Below are the code and all the weights of a small trained network. Each question names an input and a target symbol and asks about switching units off, where a switched-off unit gives its printed mean instead of its output.

import numpy as np


def w(rows, s, z=0):
    codes = np.array(rows[::2]) - 128.0
    scale = np.full(codes.shape[1], s)
    scale[-1] = z or s
    return codes * scale


def f(y):
    return np.maximum(y, 0)


def softmax(a):
    e = np.exp(a - a.max(-1, keepdims=True))
    return e / e.sum(-1, keepdims=True)


def log_softmax(a):
    a = a - a.max(-1, keepdims=True)
    return a - np.log(np.exp(a).sum(-1, keepdims=True))


def net(x, mask):
    ids = ['γδηλξπσω'.index(c) for c in x.split()]
    T = len(ids)
    res = E[ids] + P[:T]
    u = 0
    for l in range(2):
        q, k, v = (res @ M[l].T for M in (Q, K, V))
        z = softmax(np.where(np.tri(T) > 0, q @ k.T / 4**0.5, -1e9)) @ v
        res = res + np.where(mask[u], z, O[l][:, -1]) @ O[l][:, :-1]
        u += 1
        y = f(res @ A[l][:, :-1].T + A[l][:, -1])
        res = res + np.where(mask[u : u + 16], y, B[l][:, -1]) @ B[l][:, :-1]
        u += 16
    return log_softmax(res[-1] @ U[:, :-1].T + U[:, -1])


Q, K, V, O, A, B = {}, {}, {}, {}, {}, {}
E = w([
[146,111,151,57],'γ',
[91,38,127,45],'δ',
[43,44,154,168],'η',
[81,150,168,187],'λ',
[123,33,145,151],'ξ',
[72,186,165,81],'π',
[117,20,136,255],'σ',
[204,30,118,117],'ω',
],0.0063)
P = w([
[196,220,55,167],'0',
[143,123,181,98],'1',
[24,115,3,184],'2',
[139,105,218,122],'3',
[14,117,33,185],'4',
[140,105,220,128],'5',
],0.0054)
Q[0] = w([
[143,129,131,125],'0.h1',
[113,10,173,128],'0.h1',
[109,143,118,140],'0.h1',
[222,157,131,134],'0.h1',
],0.013)
K[0] = w([
[116,142,120,142],'0.h1',
[239,254,101,49],'0.h1',
[126,46,145,117],'0.h1',
[64,153,103,185],'0.h1',
],0.009)
V[0] = w([
[131,57,113,139],'0.h1',
[114,166,132,10],'0.h1',
[155,232,128,120],'0.h1',
[133,202,130,51],'0.h1',
],0.0013)
O[0] = w([
[137,142,117,185,190],'0.h1',
[72,109,81,10,253],'0.h1',
[170,113,173,128,113],'0.h1',
[124,108,121,29,200],'0.h1',
],0.0013,5.9e-05)
A[0] = w([
[1,142,70,78,66],'0.n1',
[167,3,226,92,109],'0.n2',
[84,122,111,159,61],'0.n3',
[250,164,89,196,95],'0.n4',
[217,236,27,70,123],'0.n5',
[38,122,94,194,5],'0.n6',
[189,155,151,219,117],'0.n7',
[103,219,110,148,61],'0.n8',
[119,218,244,136,117],'0.n9',
[131,140,102,195,34],'0.n10',
[130,136,126,134,91],'0.n11',
[129,200,135,192,117],'0.n12',
[43,96,163,172,192],'0.n13',
[43,80,179,114,127],'0.n14',
[144,198,217,34,143],'0.n15',
[24,67,118,71,139],'0.n16',
],0.0082,0.0032)
B[0] = w([
[174,23,124,142,187],'0.n1',
[238,198,179,151,241],'0.n2',
[147,131,145,94,143],'0.n3',
[93,105,99,18,148],'0.n4',
[175,249,84,179,157],'0.n5',
[179,101,168,34,161],'0.n6',
[118,81,100,140,144],'0.n7',
[135,172,100,163,132],'0.n8',
[64,103,183,172,164],'0.n9',
[129,170,123,92,132],'0.n10',
[132,133,128,124,128],'0.n11',
[86,122,97,132,138],'0.n12',
[91,145,83,193,254],'0.n13',
[114,195,131,150,218],'0.n14',
[44,98,200,82,192],'0.n15',
[103,208,99,132,233],'0.n16',
],0.021,0.0036)
Q[1] = w([
[79,100,127,190],'1.h1',
[210,38,202,173],'1.h1',
[9,193,41,214],'1.h1',
[161,175,101,122],'1.h1',
],0.015)
K[1] = w([
[115,86,157,185],'1.h1',
[111,64,21,129],'1.h1',
[149,160,248,254],'1.h1',
[150,180,122,116],'1.h1',
],0.016)
V[1] = w([
[88,155,126,97],'1.h1',
[252,86,97,196],'1.h1',
[181,97,248,2],'1.h1',
[59,156,116,127],'1.h1',
],0.0058)
O[1] = w([
[148,138,139,153,151],'1.h1',
[95,84,83,42,88],'1.h1',
[124,253,125,60,4],'1.h1',
[140,125,148,185,179],'1.h1',
],0.0072,0.0047)
A[1] = w([
[140,106,173,96,137],'1.n1',
[143,86,134,61,139],'1.n2',
[89,143,73,182,98],'1.n3',
[102,56,153,169,117],'1.n4',
[37,147,123,125,106],'1.n5',
[138,159,136,86,32],'1.n6',
[107,46,74,89,165],'1.n7',
[90,140,176,122,46],'1.n8',
[94,10,92,103,4],'1.n9',
[99,134,35,110,183],'1.n10',
[127,157,86,33,30],'1.n11',
[141,195,93,78,50],'1.n12',
[146,61,178,110,116],'1.n13',
[244,79,132,66,61],'1.n14',
[131,66,41,155,170],'1.n15',
[122,124,74,58,237],'1.n16',
],0.011,0.0041)
B[1] = w([
[83,75,156,178,176],'1.n1',
[197,144,132,148,138],'1.n2',
[51,86,63,198,254],'1.n3',
[158,107,63,41,226],'1.n4',
[205,124,141,72,186],'1.n5',
[119,117,106,197,136],'1.n6',
[6,54,170,115,181],'1.n7',
[146,94,108,37,176],'1.n8',
[17,244,12,100,165],'1.n9',
[222,207,224,117,234],'1.n10',
[179,11,41,58,166],'1.n11',
[101,156,29,21,192],'1.n12',
[92,170,198,218,187],'1.n13',
[27,141,78,6,161],'1.n14',
[247,70,169,108,210],'1.n15',
[55,169,245,200,190],'1.n16',
],0.017,0.007)
U = w([
[229,73,120,137,125],'γ',
[88,116,109,191,129],'δ',
[187,100,162,47,56],'η',
[151,206,101,104,229],'λ',
[2,113,142,76,1],'ξ',
[232,152,166,168,138],'π',
[120,88,227,147,212],'σ',
[111,46,71,82,108],'ω',
],0.0053,0.0029)

Each question gives the input, a string of symbols that net reads in full, and the target symbol t.
The units are the heads (4 rows each of Q, K, V and O) and the neurons (one row each of A and B). Each row of codes is followed by its name. A weight is (code - 128) times the scale printed after its matrix; where a second scale follows, it is the last column's (O, A, B and U).
mask holds one flag per unit, layer by layer, with each layer's heads first. A switched-off unit (its flag False) gives its mean, the last column of its rows in O or B, instead of its output. The means were averaged over made-up inputs and are rounded, as every weight is.
A unit's drop is (log p(t) with every unit on - log p(t) with that unit switched off) / (log p(t) with every unit on - log p(t) with every unit switched off).
The circuit of an input: a set's keep is (log p(t) with only the set's units on - log p(t) with every unit switched off) / (log p(t) with every unit on - log p(t) with every unit switched off). Starting from the 12 units with the biggest drops (on a tie, the unit counted first), units are removed one at a time, each time the one whose removal leaves the highest keep (on an exact tie, the one counted first), for as long as the keep stays at least 0.8.
circuit, biggest first: the units of the circuit, biggest drop first
most important unit: the unit with the biggest drop
k most important neurons: the k neurons with the biggest drops, biggest first
top k neurons in layer l: the k neurons of layer l with the biggest drops, biggest first
input π ω π η γ, target ω: top 3 neurons in layer 1	1.n15; 1.n9; 1.n7
input ξ π η ω γ, target η: most important unit	0.n2
input σ η γ γ η, target λ: circuit, biggest first	1.h1; 0.n16; 0.n2; 1.n10
input ξ η σ σ ω ξ, target π: circuit, biggest first	0.n2; 1.n7
input δ λ π, target γ: circuit, biggest first	0.n1; 1.n15; 0.n15; 0.n2
input γ η η η π ω, target ξ: circuit, biggest first	1.n14; 0.n13; 1.n15; 0.n2
input γ γ η η, target δ: top 2 neurons in layer 1	1.n3; 1.n10
input γ γ ω γ δ, target λ: 3 most important neurons	0.n16; 0.n15; 1.n12
input σ ξ δ η γ, target ω: top 2 neurons in layer 0	0.n13; 0.n2
input γ π ω, target δ: top 2 neurons in layer 0	0.n15; 0.n2
input η γ δ ω η, target η: circuit, biggest first	0.n2; 1.n10; 1.h1; 1.n5
input η γ ω σ π, target ξ: circuit, biggest first	1.h1; 0.n2; 1.n7
input γ σ ξ, target ξ: circuit, biggest first	1.h1; 1.n7; 0.n2
input η ξ ω ω λ, target η: circuit, biggest first	0.n2; 1.h1; 1.n10; 1.n5
input π ω ω λ η, target γ: top 4 neurons in layer 0	0.n9; 0.n13; 0.n16; 0.n1
input ξ γ λ η η, target ω: top 2 neurons in layer 1	1.n9; 1.n15
input λ λ η, target γ: 3 most important neurons	0.n1; 0.n16; 1.n15
input γ η ω, target ω: 3 most important neurons	0.n2; 1.n15; 1.n9
input γ ξ γ, target σ: 2 most important neurons	0.n2; 1.n7
input ξ σ γ, target ξ: top 3 neurons in layer 1	1.n9; 1.n7; 1.n16
input δ ω σ π η λ, target ω: 3 most important neurons	1.n4; 0.n9; 1.n10
input ω ω γ ω ω η, target δ: 2 most important neurons	0.n13; 0.n2
input γ γ γ γ π, target λ: top 3 neurons in layer 0	0.n15; 0.n16; 0.n13
input σ η η, target ω: 3 most important neurons	0.n1; 0.n13; 0.n2
input γ ω π γ ω, target λ: 2 most important neurons	0.n15; 1.n12
input γ γ ω, target λ: 4 most important neurons	0.n15; 0.n13; 1.n12; 0.n2
input ξ η γ ξ γ γ, target σ: most important unit	0.n15
input η δ δ π, target η: top neuron in layer 0	0.n15
